Below is a small trained network, with its code and all its weights. Each question gives an input and a class and asks what happens when units are switched off, that is, made to give their printed mean instead of their output.

import numpy as np


def w(rows, s, z=0):
    codes = np.array(rows[::2]) - 128.0
    scale = np.full(codes.shape[1], s)
    scale[-1] = z or s
    return codes * scale


def norm(h):
    return h / np.sqrt((h * h).mean(-1, keepdims=True) + 1e-5)


def f(y):
    return np.maximum(y, 0)


def log_softmax(a):
    a = a - a.max(-1, keepdims=True)
    return a - np.log(np.exp(a).sum(-1, keepdims=True))


def net(x, mask):
    res = np.array(x, float).reshape(1, 6) / 4 @ E
    u = 0
    for l in range(2):
        y = f(norm(res) @ A[l][:, :-1].T + A[l][:, -1])
        res = res + np.where(mask[u : u + 10], y, B[l][:, -1]) @ B[l][:, :-1]
        u += 10
    return log_softmax(norm(res)[-1] @ U[:, :-1].T + U[:, -1])


A, B = {}, {}
E = w([
[109,136,114,57,100,109,195,173,129,134,154,41],'x0',
[123,114,117,107,68,97,90,146,183,148,136,153],'x1',
[158,177,144,152,150,144,101,120,119,112,184,202],'x2',
[202,99,191,111,220,146,115,106,106,115,151,113],'x3',
[58,80,77,146,166,70,168,88,157,200,174,106],'x4',
[117,153,154,177,110,102,182,3,124,19,207,97],'x5',
],0.0066)
A[0] = w([
[127,93,128,142,172,111,144,136,122,186,106,135,63],'0.n1',
[209,124,165,124,191,180,114,143,118,150,105,113,3],'0.n2',
[68,109,131,162,176,79,155,131,127,127,163,149,146],'0.n3',
[94,147,88,110,126,147,159,114,148,139,180,96,86],'0.n4',
[27,143,114,159,66,88,158,157,131,123,126,102,111],'0.n5',
[100,129,70,155,76,96,112,86,178,156,139,127,38],'0.n6',
[130,190,138,162,108,108,66,134,110,113,116,254,94],'0.n7',
[180,169,134,73,41,215,139,54,129,83,129,81,171],'0.n8',
[62,109,159,173,120,108,184,183,99,128,118,138,47],'0.n9',
[112,149,106,104,76,97,119,119,110,160,153,99,47],'0.n10',
],0.0078,0.0052)
B[0] = w([
[128,123,109,163,89,148,124,136,126,189,164,103,160],'0.n1',
[2,161,138,91,146,159,114,124,103,164,103,130,177],'0.n2',
[115,118,122,153,115,171,72,110,126,128,121,127,198],'0.n3',
[119,157,141,96,199,130,144,146,93,139,94,107,167],'0.n4',
[99,176,135,102,104,143,126,74,121,177,187,120,212],'0.n5',
[85,143,88,82,167,150,79,128,99,134,49,140,178],'0.n6',
[156,91,112,128,141,180,219,146,186,144,167,156,240],'0.n7',
[176,122,162,163,152,113,132,124,129,68,104,144,254],'0.n8',
[131,129,199,116,126,108,123,129,115,180,108,130,141],'0.n9',
[151,164,96,91,101,93,150,150,100,178,154,131,149],'0.n10',
],0.0088,0.0067)
A[1] = w([
[125,130,100,134,121,147,107,146,194,152,145,149,60],'1.n1',
[157,180,112,76,88,104,197,121,143,117,160,102,3],'1.n2',
[106,123,131,63,147,102,126,117,104,148,87,110,90],'1.n3',
[110,140,161,181,167,165,134,54,122,77,127,139,143],'1.n4',
[151,120,99,129,79,95,72,173,165,140,84,135,102],'1.n5',
[121,141,124,130,110,156,123,143,132,100,139,245,140],'1.n6',
[86,114,72,168,123,86,159,101,150,170,149,138,111],'1.n7',
[126,90,124,206,113,124,96,113,136,160,107,170,118],'1.n8',
[95,138,84,158,103,78,140,45,143,99,161,140,201],'1.n9',
[68,135,107,122,140,107,99,142,131,148,154,131,97],'1.n10',
],0.011,0.0036)
B[1] = w([
[126,114,113,158,162,129,94,95,139,156,162,161,171],'1.n1',
[142,151,115,107,147,88,143,81,176,130,139,205,158],'1.n2',
[89,167,173,117,129,146,84,133,143,117,84,123,169],'1.n3',
[151,94,89,127,69,34,106,135,99,87,137,48,247],'1.n4',
[163,92,123,143,128,113,125,87,74,61,145,77,162],'1.n5',
[160,106,144,161,184,189,156,171,156,119,134,174,211],'1.n6',
[139,123,178,119,138,187,118,197,166,110,131,164,181],'1.n7',
[129,149,155,106,133,136,193,147,163,76,149,162,176],'1.n8',
[59,123,95,129,115,140,100,132,91,248,102,108,204],'1.n9',
[137,139,150,137,140,171,116,129,96,117,64,102,169],'1.n10',
],0.011)
U = w([
[102,115,57,149,57,22,112,63,86,134,159,59,166],'0',
[219,84,156,145,127,93,146,165,118,6,128,102,156],'1',
[51,154,141,88,137,178,77,133,114,186,80,103,232],'2',
[146,80,99,175,164,202,138,166,175,159,158,215,148],'3',
[144,185,127,86,128,80,187,100,176,138,140,190,4],'4',
],0.015,0.0023)

Each question gives the input, the list of numbers given to net, and the class t.
The units are the neurons (one row each of A and B). Each row of codes is followed by its name. A weight is (code - 128) times the scale printed after its matrix; where a second scale follows, it is the last column's (A, B and U).
mask holds one flag per neuron, layer by layer. A switched-off neuron (its flag False) gives its mean, the last column of its row in B, instead of its output. The means were averaged over made-up inputs and are rounded, as every weight is.
A unit's drop is (log p(t) with every unit on - log p(t) with that unit switched off) / (log p(t) with every unit on - log p(t) with every unit switched off).
The circuit of an input: a set's keep is (log p(t) with only the set's units on - log p(t) with every unit switched off) / (log p(t) with every unit on - log p(t) with every unit switched off). Starting from the 12 units with the biggest drops (on a tie, the unit counted first), units are removed one at a time, each time the one whose removal leaves the highest keep (on an exact tie, the one counted first), for as long as the keep stays at least 0.8.
units of the circuit, in order: the units of the circuit, biggest drop first
unit that matters most: the unit with the biggest drop
k most important neurons: the k neurons with the biggest drops, biggest first
k most important neurons of layer l: the k neurons of layer l with the biggest drops, biggest first
drop when u is switched off: that unit's drop, to one decimal
input [-5,5,-5,2,1,-3], class 1: 2 most important neurons of layer 1	1.n5; 1.n9
input [-6,8,-8,-7,-1,-8], class 3: 3 most important neurons	1.n4; 1.n9; 1.n1
input [5,2,-8,-3,-2,2], class 4: most important neuron of layer 1	1.n2
input [-6,-6,1,1,6,2], class 0: 2 most important neurons	1.n4; 1.n9
input [-5,-7,0,0,7,1], class 0: 3 most important neurons	1.n4; 1.n6; 1.n9
input [4,6,6,8,6,-6], class 2: 3 most important neurons	0.n7; 1.n6; 0.n2
input [5,-1,7,4,6,0], class 2: 3 most important neurons of layer 0	0.n8; 0.n7; 0.n1
input [8,5,-5,-7,-4,6], class 4: 2 most important neurons	1.n2; 1.n4
input [-4,-8,8,-2,0,8], class 0: 3 most important neurons	1.n4; 1.n9; 1.n7
input [6,1,-7,-5,-2,0], class 4: 3 most important neurons of layer 1	1.n2; 1.n9; 1.n4
input [4,7,-3,-8,-6,-1], class 4: 4 most important neurons of layer 0	0.n5; 0.n3; 0.n10; 0.n1
input [2,6,-1,-2,-8,-7], class 1: 2 most important neurons of layer 1	1.n5; 1.n9
input [6,6,1,-5,-1,5], class 2: 2 most important neurons of layer 1	1.n9; 1.n4
input [6,3,1,8,8,-3], class 2: 2 most important neurons of layer 0	0.n7; 0.n4
input [8,1,-7,4,6,4], class 2: units of the circuit, in order	1.n4
input [8,7,2,-3,-6,-8], class 1: 2 most important neurons of layer 1	1.n5; 1.n9
input [2,8,4,-4,1,2], class 2: 2 most important neurons of layer 0	0.n6; 0.n5
input [6,-6,-3,8,3,2], class 0: 3 most important neurons of layer 1	1.n6; 1.n7; 1.n8
input [1,7,-7,-3,-6,1], class 0: 2 most important neurons of layer 0	0.n5; 0.n7
input [6,-5,7,5,-4,-8], class 2: unit that matters most	0.n2
input [-4,2,-3,-1,-2,4], class 0: 2 most important neurons of layer 0	0.n3; 0.n9
input [-1,-7,-8,-5,-7,-5], class 1: 4 most important neurons of layer 1	1.n9; 1.n5; 1.n1; 1.n10
input [-8,-8,-2,-4,4,3], class 0: drop when 1.n4 is switched off	3.5
input [8,-6,-1,-6,-5,-2], class 4: drop when 1.n2 is switched off	0.4
input [6,7,1,-7,-5,5], class 4: drop when 0.n7 is switched off	0.0
input [6,1,4,7,-4,-2], class 2: drop when 0.n7 is switched off	0.1
input [-1,8,6,-8,-4,7], class 3: unit that matters most	1.n6
